Here is a tiny trained network, its code and every weight. The questions are about switching its units off for an input and a class, where a switched-off unit gives its printed mean instead of its output.

import numpy as np


def w(rows, s, z=0):
    codes = np.array(rows[::2]) - 128.0
    scale = np.full(codes.shape[1], s)
    scale[-1] = z or s
    return codes * scale


def norm(h):
    return h / np.sqrt((h * h).mean(-1, keepdims=True) + 1e-5)


def f(y):
    return np.maximum(y, 0)


def log_softmax(a):
    a = a - a.max(-1, keepdims=True)
    return a - np.log(np.exp(a).sum(-1, keepdims=True))


def net(x, mask):
    res = np.array(x, float).reshape(1, 6) / 4 @ E
    u = 0
    for l in range(4):
        y = f(norm(res) @ A[l][:, :-1].T + A[l][:, -1])
        res = res + np.where(mask[u : u + 6], y, B[l][:, -1]) @ B[l][:, :-1]
        u += 6
    return log_softmax(norm(res)[-1] @ U[:, :-1].T + U[:, -1])


A, B = {}, {}
E = w([
[141,124,138,229,64,123,140],'x0',
[187,131,59,119,129,115,131],'x1',
[246,86,202,137,179,193,99],'x2',
[109,207,79,160,143,246,81],'x3',
[127,128,127,125,121,126,124],'x4',
[156,232,174,111,123,121,178],'x5',
],0.0014)
A[0] = w([
[231,111,3,70,111,119,163,71],'L0N0',
[44,99,244,124,104,175,66,98],'L0N1',
[98,101,104,45,223,103,133,130],'L0N2',
[194,144,165,128,114,71,89,89],'L0N3',
[16,110,241,77,98,150,158,129],'L0N4',
[146,189,78,142,134,224,29,5],'L0N5',
],0.0026,0.002)
B[0] = w([
[133,174,109,202,235,51,101,199],'L0N0',
[207,152,2,160,196,66,145,218],'L0N1',
[100,151,163,106,93,133,56,232],'L0N2',
[114,129,108,116,139,138,134,178],'L0N3',
[203,159,37,149,187,91,119,254],'L0N4',
[69,155,124,158,143,196,130,207],'L0N5',
],0.0036,0.0014)
A[1] = w([
[189,105,140,193,77,159,138,114],'L1N0',
[170,142,83,157,85,129,137,188],'L1N1',
[149,105,97,183,23,127,155,92],'L1N2',
[170,86,175,91,126,64,124,59],'L1N3',
[154,190,224,130,152,134,205,67],'L1N4',
[79,4,102,153,166,153,103,5],'L1N5',
],0.0038,0.0014)
B[1] = w([
[79,125,174,98,162,116,73,225],'L1N0',
[95,148,177,115,162,105,87,254],'L1N1',
[72,157,198,97,140,85,77,217],'L1N2',
[90,108,104,133,139,192,157,236],'L1N3',
[167,120,65,128,49,122,71,220],'L1N4',
[239,234,89,108,1,103,103,213],'L1N5',
],0.0039,0.0016)
A[2] = w([
[223,113,220,168,167,206,104,130],'L2N0',
[87,189,130,119,90,113,193,133],'L2N1',
[166,186,156,105,71,125,168,7],'L2N2',
[132,49,194,97,90,70,204,79],'L2N3',
[81,147,119,133,157,106,77,170],'L2N4',
[171,48,128,60,117,2,173,182],'L2N5',
],0.0037,0.0016)
B[2] = w([
[91,34,70,78,104,80,223,215],'L2N0',
[161,46,100,121,127,141,135,176],'L2N1',
[158,156,57,109,64,119,13,138],'L2N2',
[62,187,131,163,145,253,111,159],'L2N3',
[159,125,215,150,117,122,177,235],'L2N4',
[105,194,107,178,151,238,102,252],'L2N5',
],0.0037,0.003)
A[3] = w([
[31,136,103,103,72,57,201,7],'L3N0',
[166,226,116,54,74,115,115,143],'L3N1',
[28,195,86,141,135,100,109,173],'L3N2',
[140,152,60,31,203,161,47,149],'L3N3',
[165,98,89,248,184,87,101,169],'L3N4',
[109,135,159,1,190,116,81,8],'L3N5',
],0.003,0.0017)
B[3] = w([
[178,3,113,6,169,154,168,150],'L3N0',
[124,54,90,190,104,101,29,195],'L3N1',
[219,48,153,77,157,178,176,251],'L3N2',
[82,136,193,180,77,77,167,233],'L3N3',
[117,206,132,76,159,79,155,201],'L3N4',
[70,143,254,151,67,102,105,142],'L3N5',
],0.0034,0.0031)
U = w([
[84,152,95,164,148,253,150,126],'0',
[158,18,91,42,132,116,183,128],'1',
[169,146,58,146,51,78,43,100],'2',
[71,131,252,132,115,73,115,87],'3',
[157,183,91,139,216,53,166,72],'4',
[142,124,140,134,141,114,134,252],'5',
],0.008,0.0032)

Each question gives the input, the list of numbers given to net, and the class t.
The units are the neurons (one row each of A and B). Each row of codes is followed by its name. A weight is (code - 128) times the scale printed after its matrix; where a second scale follows, it is the last column's (A, B and U).
mask holds one flag per neuron, layer by layer. A switched-off neuron (its flag False) gives its mean, the last column of its row in B, instead of its output. The means were averaged over made-up inputs and are rounded, as every weight is.
A unit's drop is (log p(t) with every unit on - log p(t) with that unit switched off) / (log p(t) with every unit on - log p(t) with every unit switched off).
The circuit of an input: a set's keep is (log p(t) with only the set's units on - log p(t) with every unit switched off) / (log p(t) with every unit on - log p(t) with every unit switched off). Starting from the 12 units with the biggest drops (on a tie, the unit counted first), units are removed one at a time, each time the one whose removal leaves the highest keep (on an exact tie, the one counted first), for as long as the keep stays at least 0.8.
circuit, biggest first: the units of the circuit, biggest drop first
unit that matters most: the unit with the biggest drop
k most important neurons: the k neurons with the biggest drops, biggest first
k most important neurons of layer l: the k neurons of layer l with the biggest drops, biggest first
input [7,-8,3,7,8,-6], class 4: circuit, biggest first : (L0N1; L3N4; L2N5)
input [4,1,8,7,3,-1], class 1: circuit, biggest first : (L2N0)
input [7,1,5,0,0,7], class 2: circuit, biggest first : (L1N4; L2N2)
input [-3,3,4,-7,5,7], class 0: 4 most important neurons : (L2N5; L1N5; L1N3; L2N3)
input [8,1,2,-4,-3,-4], class 3: 2 most important neurons : (L1N2; L1N0)
input [6,-4,-4,3,1,-4], class 3: 2 most important neurons : (L2N0; L1N2)
input [-6,4,-5,-8,6,1], class 0: circuit, biggest first : (L2N5; L2N3)
input [2,-7,6,6,4,2], class 4: circuit, biggest first : (L0N1; L2N5; L3N4)
input [-8,7,1,-5,-7,-4], class 3: circuit, biggest first : (L0N2; L3N5)
input [-8,6,-7,-2,-2,4], class 3: 2 most important neurons of layer 0 : (L0N2; L0N1)
input [-8,4,8,-8,-7,-3], class 0: circuit, biggest first : (L2N5; L2N3; L0N4)
input [-2,4,4,0,2,6], class 2: circuit, biggest first : (L1N4; L3N1)
input [0,-6,8,3,-5,7], class 1: 2 most important neurons : (L2N0; L1N5)
input [7,4,-1,-7,-5,4], class 0: circuit, biggest first : (L2N3; L2N5)
input [-8,3,5,5,-7,0], class 3: circuit, biggest first : (L2N5; L3N5; L3N3)
input [6,-7,0,0,0,-8], class 2: circuit, biggest first : (L1N5)
input [-3,0,6,2,6,0], class 1: 2 most important neurons : (L2N0; L2N5)
input [-6,1,-7,5,-6,-4], class 1: 2 most important neurons : (L2N5; L3N2)
input [5,1,7,5,-1,-7], class 1: 2 most important neurons of layer 1 : (L1N4; L1N0)
input [0,6,2,-8,-3,-2], class 0: unit that matters most : L2N5
input [-5,-8,-5,-7,-6,-1], class 4: 4 most important neurons : (L0N4; L0N1; L2N5; L2N0)
